Below is a small trained network, with its code and all its weights. Each question gives an input and a class and asks what happens when units are switched off, that is, made to give their printed mean instead of their output.

import numpy as np


def w(rows, s, z=0):
    codes = np.array(rows[::2]) - 128.0
    scale = np.full(codes.shape[1], s)
    scale[-1] = z or s
    return codes * scale


def f(y):
    return y / 2 * (1 + np.tanh(0.7978845608 * (y + 0.044715 * y**3)))


def log_softmax(a):
    a = a - a.max(-1, keepdims=True)
    return a - np.log(np.exp(a).sum(-1, keepdims=True))


def net(x, mask):
    res = np.array(x, float).reshape(1, 4) / 4 @ E
    y = f(res @ A[0][:, :-1].T + A[0][:, -1])
    res = res + np.where(mask, y, B[0][:, -1]) @ B[0][:, :-1]
    return log_softmax(res[-1] @ U[:, :-1].T + U[:, -1])


A, B = {}, {}
E = w([
[125,127,128],'x0',
[120,167,253],'x1',
[250,86,152],'x2',
[181,239,86],'x3',
],0.0042)
A[0] = w([
[20,175,97,106],'neuron 1',
[183,250,102,30],'neuron 2',
[231,93,140,113],'neuron 3',
[133,82,34,98],'neuron 4',
[120,110,133,22],'neuron 5',
[165,113,133,140],'neuron 6',
[133,85,39,92],'neuron 7',
[221,98,139,92],'neuron 8',
[124,163,224,91],'neuron 9',
[92,35,160,21],'neuron 10',
[120,161,232,117],'neuron 11',
[93,37,160,1],'neuron 12',
[51,162,110,105],'neuron 13',
],0.014,0.0025)
B[0] = w([
[133,10,169,231],'neuron 1',
[3,115,64,228],'neuron 2',
[118,33,161,231],'neuron 3',
[167,111,45,222],'neuron 4',
[107,115,111,98],'neuron 5',
[130,111,143,153],'neuron 6',
[163,112,52,211],'neuron 7',
[116,46,149,206],'neuron 8',
[168,107,50,228],'neuron 9',
[38,136,91,193],'neuron 10',
[181,106,47,252],'neuron 11',
[44,133,92,183],'neuron 12',
[132,64,154,182],'neuron 13',
],0.039,0.003)
U = w([
[50,145,106,99],'0',
[145,125,136,245],'1',
[193,126,81,69],'2',
[143,74,185,63],'3',
[180,193,197,174],'4',
[142,254,204,32],'5',
[142,214,175,39],'6',
],0.0077,0.012)

Each question gives the input, the list of numbers given to net, and the class t.
The units are the neurons (one row each of A and B). Each row of codes is followed by its name. A weight is (code - 128) times the scale printed after its matrix; where a second scale follows, it is the last column's (A, B and U).
mask holds one flag per neuron, in row order. A switched-off neuron (its flag False) gives its mean, the last column of its row in B, instead of its output. The means were averaged over made-up inputs and are rounded, as every weight is.
A unit's drop is (log p(t) with every unit on - log p(t) with that unit switched off) / (log p(t) with every unit on - log p(t) with every unit switched off).
The circuit of an input: a set's keep is (log p(t) with only the set's units on - log p(t) with every unit switched off) / (log p(t) with every unit on - log p(t) with every unit switched off). Starting from the 12 units with the biggest drops (on a tie, the unit counted first), units are removed one at a time, each time the one whose removal leaves the highest keep (on an exact tie, the one counted first), for as long as the keep stays at least 0.8.
units of the circuit, in order: the units of the circuit, biggest drop first
top k neurons: the k neurons with the biggest drops, biggest first
drop of u: that unit's drop, to one decimal
input [4,0,-5,-2], class 3: units of the circuit, in order : neuron 1; neuron 13
input [-3,-3,8,-7], class 3: top 2 neurons : neuron 3; neuron 8
input [-1,3,-1,5], class 0: top neuron : neuron 2
input [-5,-1,0,-5], class 0: units of the circuit, in order : neuron 10; neuron 12
input [2,7,-6,-1], class 2: top 3 neurons : neuron 11; neuron 9; neuron 3
input [-2,-2,4,1], class 3: units of the circuit, in order : neuron 3; neuron 11
input [1,8,1,-7], class 2: top 3 neurons : neuron 11; neuron 9; neuron 2
input [4,1,7,-2], class 3: units of the circuit, in order : neuron 3; neuron 8
input [-2,6,-7,-3], class 3: top 4 neurons : neuron 1; neuron 13; neuron 4; neuron 7
input [4,-4,5,5], class 0: top 2 neurons : neuron 2; neuron 1
input [7,2,1,-7], class 0: top 2 neurons : neuron 10; neuron 12
input [-4,5,-8,5], class 3: top 2 neurons : neuron 1; neuron 13
input [-5,-6,-2,-1], class 2: top 2 neurons : neuron 4; neuron 7
input [5,7,-7,1], class 2: units of the circuit, in order : neuron 11
input [3,-4,7,2], class 3: top 2 neurons : neuron 3; neuron 8
input [-5,-1,7,7], class 0: top 3 neurons : neuron 2; neuron 1; neuron 13
input [-1,-3,-4,0], class 3: top 4 neurons : neuron 1; neuron 11; neuron 9; neuron 13
input [2,-4,-8,-7], class 3: drop of neuron 1 : 2.2
input [-7,-5,7,-7], class 0: drop of neuron 12 : 0.8
input [-3,-8,3,-8], class 0: units of the circuit, in order : neuron 10
input [-2,-7,-2,-2], class 2: drop of neuron 4 : 0.4
